Each row has a hidden value; after the row comes its group, the name of the range that the value falls in. Each part has its own.
[-178  -23  -40   22 -415   55 -187 -201  200 -147   57  134  106 -383
   11  125  197  -79  140  125  225   -4 -268  -96  -65   21   39   27
  203 -142 -241 -151  136   17   86   84   30  211  -54 -130 -193  162
  221 -198] | bh
[ -61 -275  -83    0   63 -124  114   99  -17 -182   54   11 -193 -178
 -244  148  282    6   26  410 -128  254  -20  200 -177 -175 -112  -48
   46 -106   86   90   31  106 -323   45 -231 -117  341 -186 -267  240
   32   55] | sn
[-168 -278  -37  247  128  103  -21  -23  159 -137  -52  225  -86 -242
 -158   -3   98   12   92   91 -317  276 -228  158  -47 -185   72   76
   40 -236 -263  131   -2  218   44  168 -203  -44    6  -92 -279  301
  126  -33] | ql
[-107 -212  277  421  -78   77 -109 -155  347 -170   67  198  -41 -303
  -18  174  -31  107   31  163  -28   67   24  -80  -68  -66  134   68
   34 -172 -132  -39  211   54  284  141 -109  -24 -106 -291 -192   10
  169   40] | ql
[ -88   69  271  172 -463   41 -253 -328  265 -103  130  143  139 -338
  163  255  -23   -9   95  107  373 -177   -9 -235  -75  130  126   50
  163 -126 -116 -264  260 -156  305   92  132  120 -189 -216  -39 -159
  202 -108] | bh
[-464  -11  -99 -152 -367 -226   33  131  -66  -36 -196  452  -25 -298
  110   53  284  -34  151  318   14   17 -230 -185 -249 -100 -138  -36
   66 -217  -78  -33  -37 -103 -331  201 -105   14   20 -151 -180  237
  -74 -172] | zp
[ 203  141  374  -73 -162 -135 -105 -310  -77  216  249 -192  215  120
  254  300 -303 -100  -25  -29  279  -63  132   28   47  373  140   52
   44   10  163 -295   -1 -328  181 -123  267  -93 -127  130  139 -437
  100   86] | bh
[ 169  231  304   86  -84  -76  -81 -165  -78  296   43   92  205  203
  345  114 -300  -12   26  -88  132 -202   84 -101   -2  295  250  112
   52  -92    0 -254  -29 -321   71  -40  214 -189 -261   68  283 -431
   35  -40] | rl
[ 235  -52   73   27  307 -170  190  128 -208  235   42  -57  -21  336
   41   46  -89    9  -50  106 -205  126   73  220  -49  110  109   48
  -17  -35  127   -6 -172 -115 -338 -134  -57 -343  102   65   94 -152
  -38  108] | rl
[-130 -152  188  421   15   89  -85  -79  224 -154  -17  302 -109 -273
  -30  222   47  108  226  323  -94   52   30    9 -192 -147  114   28
   74 -223 -141   21  167   43   52  247 -148 -114   18 -316  -89  123
  111    4] | bh
[ -15 -135 -353 -353   94 -225  209  245 -337   12  -54  -13 -119   51
 -187  -50  330 -122  -19  255 -204  261 -196  277 -133 -106 -155  -34
   60 -108   74   85 -218   62 -630  -54 -158 -144  355   89 -168  266
  -60  -55] | zp
[  97  -60  446  101 -193    3 -234 -453  146  -91  305 -188   85 -237
   57  429 -249  -58   12  111  257   49  185   66   26  181   91   28
   31  -84  127 -225  186 -138  467   66  188   23  -38  -29  -69 -272
  207  138] | sn
[ 238   75  454  298 -130    1 -147 -301  232  170  201  -86  223   55
  257  174 -365   74  -78  -65  218 -176  161 -176  108  299  310  146
   27  -13   -2 -305  144 -240  381  -79  187  -65 -282  -45  148 -493
  190   11] | gm
[-303   -3  154  -93  -47 -307  108   47 -144  295  -23  116   89   17
  257  358  -58  -41  386  465  -65  215 -138  118 -171  160  -54  -83
  -34  -33   96  -72 -253 -264 -344  138   -3  -80  125   89  -28  154
  -14   45] | Hm
[-273 -228  329  486 -142  -20  -40 -113  478   -3   19  263   81 -299
  104  128  -96  190  105  225  -49   37  -65 -264  -17  -19  154  107
  -26  -64 -183  -77  171  -49  258  154 -163   24 -188 -274 -209    1
  146  -41] | Tt
[ 331   -7  -87   59 -335   71 -128 -157  217 -209  264 -242   56 -177
 -146  111  282   -8  -81  207  435 -165   -3  -76  -38   71  115   29
  292   20  -46 -252  303   21  -78 -195   36  126  156 -275  -50  -94
  296 -171] | bh
[ -40  107 -310 -282  -50 -180  128  229 -372   90 -206  287  -49   97
    3 -181  281  -89   -2   92 -114  -56 -164   15 -189  -86  -42   42
  119 -204  -41    2 -146  -84 -610   10  -76 -228  109   20   63   53
 -155 -220] | zp
[-201   55 -310 -206 -108 -166  116  209 -234  102 -189  304   -5  -16
   27  -63  334  -77  206  250  -91   34 -303   32 -214  -74  -61   -6
  147 -152 -130   12 -159  -66 -621   67 -122 -103  145  -20  -31  253
  -73 -237] | Hm
[-351  -33   69  -92 -145 -394  244  177   -2  448 -111  236  246  134
  321  -87  -62   35   36   92 -119   75 -298 -241   20  204   14   86
  -84   79  -50 -104 -263 -300 -325  -87 -101  -76 -181  122 -106  -43
 -101 -117] | Tt
[  62 -256 -134  121  -72  167 -100 -129  192 -351  106   38 -105 -318
 -318  -63  269  -49 -161  -42  -29  137 -152  102  -11 -177   44   88
  170 -193 -215   39  204  271  112  -24 -149   33   50 -192 -323  154
  194  -77] | rl
[  90  -40  -70  -97  349  -62  114   63 -390   84 -105  218 -127  192
  -95 -108    6 -103  -52 -116 -377  143   -9  302 -105 -101   34  102
   14 -253   -4  144 -165   -5 -297   33 -100 -439   53  125   43  -61
 -176   26] | Hm
[ 309 -131  -81  212  -10  277 -190 -236  190 -284  159  -80  -34 -203
 -274  -43  134  -38 -124 -104   46    2  -57  126   43  -96  196  136
  217 -184 -237  -55  243  233  203  -41  -25    5   12 -146 -113  -18
  271 -116] | rl
[ 239 -273  -84  -66 -242  -26  -11 -165  299 -160  348 -432  124 -163
 -249  -69  180  -55 -390  -81  227  138 -176   -9  220  119   45  102
  130  123  -46 -169  163  140  138 -366  -47  209   62  -45 -385  -70
  306  -67] | gm
[ 130  -51  367  330  -59  157 -259 -416  269  -20  241 -138  133 -189
   84  391 -267   -5  205  138  141   66   44  116   46  169  243   59
   83  -99 -101 -200  137  -45  447  121  156   66  -80  -31    5 -107
  324   54] | rl
[-310 -215  205  409    9  -49   39   37  297   36  -97  357   -4 -202
   91   84  -32  159  163  261 -227  126 -119 -129  -94  -83  114   70
  -43 -145 -184   26   28   -8   33  200 -209  -70 -112 -218 -182  140
   66  -26] | gm
[ 458   23 -147 -375    2  -25  -56 -197 -293  -23  240 -393   54  123
 -183  -24   41 -230 -274 -189  124   61   -4  298  111  136   40   87
  144  -61  103 -143  -29    5  -79 -244  162  -92  152  243    1 -235
  108  -39] | zp
[ -85 -130 -185  126 -258  154 -143 -128  296 -168    5  130   96 -331
 -124 -154  223  -27  -24  -67   31   24 -367 -107   61  -84  127  136
  191 -156 -400  -75  136  184  116   23  -79  198 -114 -107 -258  185
  250 -289] | gm
[-261  -49  274  318 -405   23 -187 -225  425  -22   32  251  178 -360
  208  140  -70   81  101   99  181  -84 -153 -327   -4   91  165   92
   73 -118 -243 -207  185  -94  352  138   23  176 -293 -209 -150  -40
  215 -143] | gm
[-224  -14  176   68  -54 -364  224  199   35  442  -60  130  185  180
  356  132 -114  106  185  359  -79   85 -147 -146  -60  232   71    5
  -82   83   47 -134 -242 -311 -368  -32  -66  -89  -44   21    6  -17
  -10  -23] | gm
[ -98  189 -173 -276 -108 -239   85  164 -349  270 -170  197   79  121
  212   45   99  -86  234  281  -30  -30 -177   24 -174   82   -5  -14
   77 -139    0 -116 -251 -220 -561   92   59 -117  107  132  160   76
  -70 -190] | zp
[ 187  102  -34 -406 -130 -206   30 -120 -245  301  188 -311  261  231
  153   62  -89 -225  -98 -132  152  115 -213  174  134  377   47   44
   80   62   63 -226 -244 -196 -148 -281  217   17  -20  362    2 -172
  108  -33] | rl
[ -32  145  -92   10  -83 -224  181  210  -44  433 -162  232  234  268
  280 -228   14   80   53   50  -49 -183 -228 -272   -9  157  179  147
   59   31 -156 -162 -165 -267 -469 -115  -52 -152 -155   39  167 -155
  -57 -294] | Tt
[ 193  -36   17  -27  304 -123  161  108 -315   91  -31  130 -132  249
  -66  -47   14  -28 -119   -6 -246   58  126  211 -129  -41   48   78
   16 -157  113   77  -87  -76 -350  -68 -108 -463   90   -2   85 -182
 -160   73] | Hm
[ 452 -155  121  157   56  175 -154 -319  129 -236  333 -315  -38  -95
 -259  144  -11  -53 -199  -55  133   59  151  228   69   34  162   96
  154  -80   10 -103  245  123  268 -143   40  -76   93  -99  -86 -207
  255   74] | bh
[-291 -288  259   51 -105 -202   42  -83  112 -113  135   58  -83 -292
  -37  365   49   -9   77  384  -23  304    5  100 -138  -10 -134  -71
  -47  -71  144   13   37  -47   22  101 -136  -33  142 -156 -351  141
   49  192] | Hm
[-104 -214  338  165 -150   -6 -163 -294  187 -242  178   21  -70 -386
  -64  361  -73   -7   15  233   79  152  130   55  -75  -29   -7    0
   -3 -176   74  -74  197    1  357  180    0    5   35 -169 -236  -28
  146  143] | zp
[-243 -254  211  160  -61   -1  -99 -165  110 -273   25  247 -159 -409
 -120  220   31   -4   26  196 -118  195   44   69 -141 -180  -50   16
  -13 -280  -14   60  144   78  220  259 -120  -81   28 -191 -284  109
   40  101] | zp
[-226  124  103 -140  -11 -259   50   56 -295  330 -144  223   84   82
  316  254 -139  -58  361  352 -127  100  -93   93 -170  127    8  -39
  -42 -161   60  -91 -298 -277 -331  231   88 -150   44  182  142   66
  -68  -25] | zp

[-124  -80   38   76   63  131    9  221  -68  -60 -131   -8   76  -82
   41   54    1  223    3   71   52  -30  161   67   45 -128   77  -26
    9  113  154 -164 -166  129   28   28 -171  -69 -110 -188  197 -101
  -39   62] | (70)
[ -91 -104  -94  314  -19  158   98  107  122  111    3  -73    6  -43
  -35    0  -78  -46  135  217   95   86  -93   38   72  -66   99  141
  -33  -93  216  -15   -4  -18   53  113  -68  168 -234 -147  167   97
   61  -62] | (89)
[ 110  178  321 -132  -16  -91 -190  -32  -80 -118   50   37   -6  150
  244  -93  298  222 -116  -58 -212 -135  276  -30   17   82  118   60
  -44 -132  -64   51 -106 -133  -64 -360  -85 -225 -213  281  -58 -134
 -115   44] | (88)
[ -54  -18 -257 -137    8 -320   68 -159  -19  209   15  100  -13  207
 -274   19  -77  -96   10  -24  163  122 -173   32 -231  107  -35 -175
 -142 -101  -62  100  238 -116   82  130  307  -84  182  -99 -260  266
  -89  103] | (83)
[ -65  -34  157  -25  -87  109 -232  -51   52  -66   37  150   34   79
  196   20  189   32 -131   33  -24 -146  108   20  -65 -181   88  -28
   13   47  114  152  -48   82  105 -130  -76 -181  184   93   51 -199
  -91   62] | (70)
[  85    7 -108  146   51   17  129  119  114  170  156 -147   19   33
   39  -51   -7  -93   47  108   16  -42  -65 -100   27  -42  151  143
 -173 -102  142  103  -49    1   16   24  -53  218 -146  -78  191  144
   65   92] | (72)
[-38 -20  37 -32 -21  31 -85 -11  35  -2  37  63  33  93  74   4  87  20
 -80 -20   1 -63  42   0 -87 -87 103 -39 -86  10  63 113  -9  32  80 -82
   3 -95 120  11  23 -34 -80 102] | (72)
[ 229  122  -54  -85   82 -235   22   31  -11  212  218  -83  -40  122
  103  -92  119   -2  -62   40  -36 -137   53 -158  -43   79   87   44
 -213 -117   84  125  -14   -2   -2  -65  -45   58 -126   77   85  138
   14  203] | (81)
[  -9  -30  -34   -7  205 -136  -10  141  -62   -9  -54    1  -66  -11
  -70 -109  -25  269  -99  -53  105  -11   79  -98  -70  -23  -83  -24
 -205   44   22 -120 -160   81   29  -27  -77   -6  -82 -114   -6   31
  -50  146] | (83)
[ -36  -21    1  -66  -50  126   -3   86  -24  -53  -48  -63  192  113
  100  158  109   62  103   67  -48   -2  190  133  104   50  188  -61
    5  -22  109  -34   31  -81  -76  -67  -57 -116 -124  -77  100  -26
 -116   45] | (76)
[  22   -1   92  -67  206  -84 -122  152 -195 -220 -247  -68  -22  -29
   21 -100   57  560  -30  -69   33   59  311   25  162  149 -110  -24
 -158    6  -19 -393 -228  -79 -138 -145 -135 -214 -461  -68 -115  -91
 -167   70] | (88)
[-103  -40  -18 -137  114  -78  -34  101  -78  -84 -124   58   72   21
  -70   -5    8  204 -124 -104   89  -54   83   -3  -82 -152  -17 -116
  -96  133  -60  -78 -173   86   28   -6   34 -145  172 -174  -53  -96
 -114  142] | (75)
[ 137  110   53 -121  -42  -88  -46   11    4  139  191    4   54  101
  205  -16  187  -72 -127   30  -86 -236   71  -85  -60 -120  189    9
  -75  -10   83  211  -68   82   56  -76  -30  -67  114   85  143  -50
  -10  187] | (75)
[ 138  166  139  -63  -40  -65   13    6  -20   71  131  -42    2   67
  174 -124  129   14 -142 -103 -159 -151   36  -81  -58  -67  263   66
 -147  -67  -30  160 -112   -3   65 -162   57  -96  -26  140   61    4
  -40  158] | (75)
[  13   46 -176  -89  -13 -264  113 -111  -52  235   39   54  -54  100
 -174  -75 -100  -71  -75  -98   88   50 -196   -9 -227    5   99 -120
 -184  -51  -49  105  119  -19  156  123  305 -110  154  -64 -149  239
  -56  177] | (70)
[ -72   28  285  -45 -106  172 -200  -34  -14 -184  -47  109   46   74
  222  -11  188  153 -132 -101 -141  -85  182   76  -37 -102  202  -26
   -7   23   18   78  -78   -2   78 -258  -35 -288   47  157    2 -197
 -158   46] | (89)
[ -45   27   36  124    1   97  126  178   17   -6  -46 -124  122  -21
   28   11   29   67   82  103  -42  -13   60   40  133  -79  177  132
   10  -62   40  -65 -163  -68  -64  -16  -51   53 -246 -121  139  -26
    9  -40] | (75)
[  41  -58  -69  407  136   83  107  188  158   98   63 -185 -106  -90
  -17 -170  -77   78  104  203   86   74  -77 -130  145   -5    3  305
 -190 -173  188  -74 -153  -44  -15   25 -172  338 -488  -90  166  135
  116  -59] | (83)
[ -79  -74  -65  218   -6  187  121  172   90   44  -14 -123  111  -17
   11   66  -26  -17  150  184   35   40    8   58  124  -68  155  118
   -9  -62  176  -36  -52  -33  -26   58  -98  145 -226 -175  211   42
   32  -39] | (89)
[  83   76    8  -24  -48   -3   45   -7   10   77   76  -71   37   87
   91  -48   51  -19  -30  -56  -80  -35   -4   -6  -19    5  241   23
 -156  -81   29  105    4  -56   45  -76   92  -68  -65   41   36   87
  -65  129] | (89)
[-214 -151 -281  140  -93 -165   -7 -261  147  191  -52  181  -68  121
 -351  -20 -149 -204   54  134  291  210 -380   85 -174  -60 -132  -44
  -31 -141   -7  122  232 -150  154  257  368  -14  201 -140 -345  181
  -32 -110] | (75)
[ -28  -74  -34   34  107  115   12  217   12  -39  -23  -86  108  -10
   76   50   36  138   14   64   47  -66  149  -14   75  -93   75   11
  -98   72  151  -75 -153   90  -30  -16 -181   48  -84 -175  208  -55
  -35  114] | (72)
[ -36   43   69   49  104  -95   69  117  -42   51   19   36  -77   -6
  -37 -118  -20  141 -120  -78   -1  -35   11  -85 -169  -80   82   18
 -141    7   -1   17 -123   88  114  -66  -24    1   -9  -23   65   69
   -2  121] | (76)
[-265  -23  370  129 -196  198 -269 -154  130 -215  -59  279   -3   93
  112  -34  203   18 -133    8  -91  -44   21   91 -122 -247   91   83
  165  -58  -56  211  -59  -73  136 -262   34 -223  195  214 -134 -281
  -97 -192] | (75)
[ 153  183  267 -131  -25  -70 -124  -10  -63  -32  118    7  -13  138
  265  -92  258  146 -139  -88 -220 -159  227  -62  -34   62  203   38
 -106 -102  -12  120  -77  -52   -1 -319  -75 -187 -139  269   30  -61
  -95  127] | (81)
[ -87  -28 -235  -27   16 -378   29 -216  -21  196  -47  134 -111  182
 -351  -55 -104  -21   47   40  209  214 -213   45 -197  170 -153 -107
 -108 -191  -84   14  248 -210   67  141  325  -80   -1  -63 -381  284
  -69  -16] | (88)
[ -57  -12  110  -69  172   -7  -66  163 -143 -248 -239  -45   33   -2
  -14  -57   35  473  -38 -128    4   66  265   38   90   76  -29  -40
 -141   32  -73 -296 -214  -68 -102 -171  -81 -188 -291  -86 -103  -89
 -177   56] | (81)
[-283 -210  199  339 -170  281 -444 -314  440 -202   52  302 -102  132
   56 -125  161 -176 -127  125  115    8 -228  -31  -93 -351 -142  230
   30 -138   23  379  -11 -117  171 -201   59   28  329  206 -270 -282
  -55 -283] | (70)
[-326   -9  264  207 -117  129  -20  -31   92 -154 -130  184   15   34
 -100  -43   40   29  -34    5  -47   70  -72  103 -124 -217  103  119
  158  -88 -139   93  -94 -125   98 -147  109  -82   69   41 -125 -127
  -33 -235] | (75)
[ -52   79  319 -120  -81   95 -200  -20   25 -184   47  117   99  180
  234   36  294   85 -118  -60 -191 -153  243   23  -62  -78  174    3
   36  -36  -38  181  -70  -56   -5 -352  -88 -201  101  210    8 -212
 -131   13] | (83)
[  36   77  137  -44  102 -196  -92  109 -114   62   61   86  -55   46
   96  -43  173  204  -87  117  -15 -157  218  -75  -75   -9  -44    9
   13  -23   99  -28 -112   81    8 -102 -218  -60 -135   56  121  -63
   23   90] | (88)
[ -31  -29   28   57  -24  162   14  119  -47  -63 -117  -94  100  -18
   93   41   23  171   66   37  -25   34  138  113  143    2  181    5
  -47   -2  120 -140  -76  -37  -26  -26  -54 -123 -260  -97  103  -36
  -97   42] | (70)
[-149  -46   73   56   76   82   28  199  -36 -109 -122   -6  100   16
  -20   71   45  209   58   70   12   24  182   67   37  -32   46    8
   30   10   52 -132 -118  -17  -55  -73 -146  -19 -162 -135  100  -61
  -51  -29] | (83)
[-206 -218   -6  406  -47  146 -273 -252  417  -85   41  157 -154  124
 -114 -165   19 -136    5  166  203  161 -296  -66  -36 -137 -216  260
 -105 -242   35  238   56 -215   94  -92   90  190   41   97 -311  -34
  -17 -278] | (83)
[  59   19  -33   54  114  -15   75  204    1   58   31 -122   50  -48
   59  -62   24  106  -37   58   25 -112   58  -92   72 -130   86   96
 -125   22   84  -47 -231   83  -19   19 -108   90 -134 -137  178  -25
   27  120] | (75)
[ -62 -117 -146  145   22  172   71  159   57    1  -92 -149  143  -19
   -5   87  -40   59  164  174   98   69   43   91  205  -31   88   57
  -45  -24  176 -137  -62  -53  -76  109  -72   70 -253 -246  133   11
  -32  -11] | (70)
[  51  -36   41 -111  168  -63 -185  148 -205 -166 -206  -49   22   -8
  104   -3  115  512    6   47   60   -1  380   58  200  155 -122  -83
  -96   42  118 -378 -158  -19 -146  -85 -224 -242 -432  -84  -19 -129
 -162  107] | (88)
[ -73   22   71  -72  -84   -1  -53  -54  -41  -14  -45   88   47   89
   32   15   65   50  -67  -61  -33  -14   38   84  -92  -55  155  -84
  -26   -2   -5   60   20  -25   87  -65  109 -224   90   20  -60  -27
 -118   71] | (70)
[ -24   62  183   38  -30   53  -46   46  -39  -76  -57   12    6   -8
  109  -90   88  174  -91  -53  -87  -49   92   19   12  -89  159   59
  -45  -20  -11  -20 -159  -15   44 -137   -1 -159 -123   60    7 -100
  -76   31] | (75)
[ 233   80  -95 -221   51 -191  -60   -1  -87  128  113  -87   42  157
  143    6  148   91  -24   16  -21 -102  172  -46   43  170   85  -88
 -204  -65  113   16   48  -34  -59  -56  -30 -123 -151   41   23   88
 -102  242] | (81)
[ -34  -61 -130  307   53  131  175  197  184   81   28 -209  102  -42
  -50  -19  -45  -76  171  250   80   31 -100  -38  207 -121   79  271
  -49 -135  116  -21 -165  -97  -96  100  -72  325 -304 -219  171   48
  107 -109] | (75)
[  -6  105  225 -109    2 -101 -137  -30  -90 -132  -56   67   12  142
   80  -47  197  237  -60  -51 -114  -26  215   34   -9   90   47    2
  -15 -112  -95  -29  -60 -160  -62 -262  -10 -224 -176  154 -142  -86
 -130   -7] | (88)

Next part:
[ -80   83 -172  -96  -31   57  -83   57    1    8   59  -25  -25 -149
   65 -105  199  178   81   67  -22  220 -180 -102  105  -31   81    1
    8 -104 -164  169   39   43   44  -40   62  -14  -81 -186   31  -89
   93  -85] | (62)
[  49 -107   82  -12  -24  138  -48  100  -79   14   89  -28   68   68
  -11  -87 -169   51    6   61  168 -113   23   58   67  -63   19  -81
  -44  102   64   93   33   15   31   10   18   -6   40  168  -37  -42
   34  105] | (56)
[  11 -111 -117  -91    8  437 -174  183  -43  113  197 -103  135   84
   14 -229   19  224  157   94  124   93   61 -156  188 -278  287   73
  221   70 -222  432  326 -225  -13   19   76 -181  -82 -232  143 -208
  158   81] | (67)
[  72  174  -24  -98  118  -82   74  118 -102 -118  -42  103 -202   89
   34   14 -107  111  173   32  -94   78 -168  119    1  255   66 -121
   77  -50    8  136 -253  157  144   84   31   46  122  237   77  288
  -10   88] | (66)
[ -20  -24   66  -39  -36 -141  -14  -56  126   82  -70   35   41   45
    2  -13  -11   48    0   -9    5  -67 -107    0    7  144 -177  -89
  -16   32   20  -38  -50   77   80  -18   -7   33   48  133  -62  184
  -43   35] | (57)
[  22 -219  -19  -48  -64  272 -101   76   -2  105   94  -64  153   48
  -16 -146  -14  182   47  116  186  -35   51 -131  112 -171  129  -30
   38  145  -75  230  221 -183  -51  -43   75 -135  -74  -42   -8 -112
  128   68] | (67)
[ -93  210  -77 -148   -1 -265  -70  -34  147   58  -67   11  -67  -16
   12  -42  255   90  199   -5 -297   87 -256    8   31  167 -305  -93
  138 -188  -64   50  -64  125  208   26   49   21   16  -64   10  195
   41 -132] | (67)
[ -23  147 -105 -139   50  -44  -81    5   48   22   12   -9  -94   25
  -30  -59  160  137  231   73 -175  139 -209  -23   92   49  -96  -58
  180 -140 -116  216   48    6  157   52   69  -70    5  -90  114  105
  128  -50] | (56)
[ -75  417 -211 -121  170 -238  -15   55  -34 -287 -201  151 -376  120
   67  -82  228  175  192    4   10  391 -294  -21  -57  421  186  -75
  158 -393 -237  251 -463   37  331  -11  134   46  220  102  274  395
    7  139] | (61)
[  -5  320 -101  -17   57 -264   -5  118  -79 -237  -83  123 -357   40
   40   84   45   72   76   36   61  216 -277  127  -45  321   42 -128
  -12 -224  -53  -18 -468  218  294  -43   50  134  219  322   49  374
  -21  133] | (62)
[ -68 -128  -86  -99  -18  177  -14  -12   -8   -5  -36    2  122  -79
   73 -235  106  219   -2   58  163  113  -27 -194   55    0  220  -17
  -70   12 -128  261   72 -129  -88  -48   98  -73 -106 -156   48 -158
   66   -9] | (61)
[  75  -48  160  300 -234  -90 -162  203 -123 -145  229  -29 -183  -42
  -93  270 -320 -193 -313  114  607 -169  -82  321   20 -144 -118 -157
 -395  117  216 -470 -284  309  205 -187  -98  221  238  672 -319   54
   -8  285] | (56)
[ -49 -214  -36  -62  -28  430  -73  161 -108   41  106  -60  270  -15
  137 -353  -56  196  -60   10  302   18  164 -176  104 -181  377   56
  -55  111 -121  337  170 -155 -134  -36   71  -60 -102 -169   39 -349
    8   78] | (61)
[ -42   77   22 -122    1 -218  -10 -153   86   50  -62   -5  -23  -64
  -56  -17  126   41  125   67 -214    0 -239   31   50  119 -359 -136
  -14 -112   62   19   19  116  113   40   42    2  -16    2  -17   89
   88 -142] | (66)
[ -90   68   65  -76  -62 -238  -81  -95  117   71  -41  -33   55  -30
  -25  -69  134  -18   51    5 -126  -78 -164   53   28   74 -419 -124
  -37 -121   82  -67  -10  131  164   -6   27   55   23   37  -82   48
   27 -110] | (56)
[  -2  -50  -66  -85   55  273 -122   18   64  147   98  -53  101   90
   -7 -156   -7  160  112   41   52  106  -30 -152  167 -131  151   81
  213   31 -216  347  293 -151   10   47   16 -139  -39 -216  182  -69
   82   80] | (57)
[-111   10  -23  -72  -81 -108  -50  -54   48   34  -34  -21   79 -138
   53 -121  167   79  -24   27   -4   36 -140  -57   38   47 -171  -77
 -136  -89    5   -3  -22   94   50  -69   58   53  -50  -52  -88  -70
   22 -115] | (62)
[ -14 -186   91   30  -97  180 -133  116   -2   80   90  -63  193  101
   22 -166 -109   50  -85   16  309 -150  117  -29   57 -135   33  -33
  -49  118    8   69   82  -75   32  -71   23   -9   37  116  -76 -104
   -6  149] | (67)
[ -11   74 -103 -149   83 -205  189  -68   22 -182 -273  199 -191  -40
   72  -34  108  247  101   34  -33  187 -236  -77 -104  467  176 -159
  -65  -55  -72  138 -365   39    8   -1   99    8   19  141   58  336
  -11   14] | (61)
[  13 -374   59 -108   16  456  -37  -42 -104   88   12  -81  341   93
   -4 -380  -82  215    3  131  296  -85  200 -249  120 -189  233  -21
  -28  143  -30  449  346 -366 -175  -16  154 -207 -123 -148  103 -323
  140   75] | (62)
[  78 -249  158  -29   -9  201   25  113 -107   13    4   11  177  167
   24 -177 -262   97  -21   40  250 -230  160   13    6   13  111 -119
  -69  209  122  148   -5  -85  -45    2   55  -30   43  261  -58   -2
  -18  174] | (56)
[ 138 -128 -174  -86  102  649  -77  347 -128   96  262  -26   43  147
   71 -150 -206  329  206   83  154  171  100 -154  210 -238  683  140
  329  248 -322  566  295 -219 -116   89   14 -211  -71 -175  225  -88
  104  227] | (57)
[ 141 -186  -99 -139   99  403   16   64 -120   20   75   -4   -7   91
  -67 -105  -92  308  235  220   72  107  -19 -156  153  -99  364  -41
  172  159 -135  495  258 -270 -113   71  120 -260  -98  -75  183  -22
  243   91] | (56)
[  12 -112   87    9  -48   67  -50   40   57  110   50   -5  116   57
   23  -50 -147   40  -60  -12  150 -100    2    0   54  -10  -20  -28
  -28  133    5   12   50   48   16  -16  -41   24   34  120  -59   37
  -56  111] | (57)
[ -29  -87  -12  199 -190  145 -139  204 -104 -140  202  -24  -56 -165
   46   29 -147  -12 -309   55  621   49  -34   77   47 -175  255  -15
 -356   85  -26 -177 -163  157   30 -180  -53  147   69  255 -175 -201
  -18  207] | (61)
[  13   53  130  -13  -29 -264   36  -33   -4  -53  -67   54  -74    7
  -24   53  -94  -42  -11   24   -1 -126 -159  171  -34  206 -295 -193
 -152  -22  189 -162 -230  230  147   -1   -4  123  116  345 -127  204
  -35   19] | (66)
[ -56  -29  177    0  -48 -238  -18 -138  156   95 -113   29  110   67
    1  -37  -69  -64 -107  -71   59 -168  -77   47  -27  182 -338 -102
 -103    3  112 -153  -89  136  115  -29  -42  108  105  206  -98  167
 -126   53] | (57)
[-137   59  -68  -91  -10 -127  -24 -116   82  -75 -135   39    0  -91
   48 -171  214  114  -13    3   80  146 -170 -108   -9  166  -25  -65
  -99 -173  -95  104 -110    2   70  -54   80   22  -11  -82   51  -11
   18  -46] | (61)
[  14 -183   46  -58  -50  218  -83   43  -20  112  108  -78  180   15
  -19 -156  -60  102   40   86  102 -100   37  -50  116 -169  -11  -45
   -4  116   14  176  227  -81  -39    7   44  -85  -71  -36  -30 -170
  100    9] | (56)
[ -50 -174  243  -81  -94 -235  101  -35  120  132 -183   59  286   69
  108 -157  -88   14  -74 -121  -67 -364   68   47 -111  274 -342 -191
 -161  157  250 -163 -168  144   -9  -14    2  127   20  270 -263  163
 -202  -38] | (67)
[-118  289   15 -139   -2 -488  -34 -195  170   37 -111    9 -102 -107
  -38   28  252  -52  147   -9 -398   32 -371  120   15  239 -616 -156
   -1 -285   85 -127 -113  295  261   52    8  111   41    2  -40  189
   25 -236] | (66)
[ -66   37  -25  -70  -72 -112 -108  -11  109   78    8  -33   24  -20
  -13  -53  155   72   79   40  -59    8 -147  -17   58   12 -221  -80
   30  -68  -31   18   30   47  130  -36   41   -4   -6  -13  -54   54
   66  -59] | (67)
[   8  -60 -114 -131   95  333 -116  -11   65  151   80  -53   94  112
  -24 -187   40  225  183   76   20  170  -38 -222  188 -136  221   96
  288   14 -278  476  361 -248  -11   65   54 -212  -68 -304  263  -70
  139   74] | (57)
[ -59  158  -65  -11   10  -53 -184  -16  114   33   46  -28  -96   74
  -48  -18  101   32   61   26   78  150 -186  -21  101   -9  -92   15
  139 -165 -172   96   37   13  229  -21    3  -13  108  -29  125  108
   58   96] | (57)
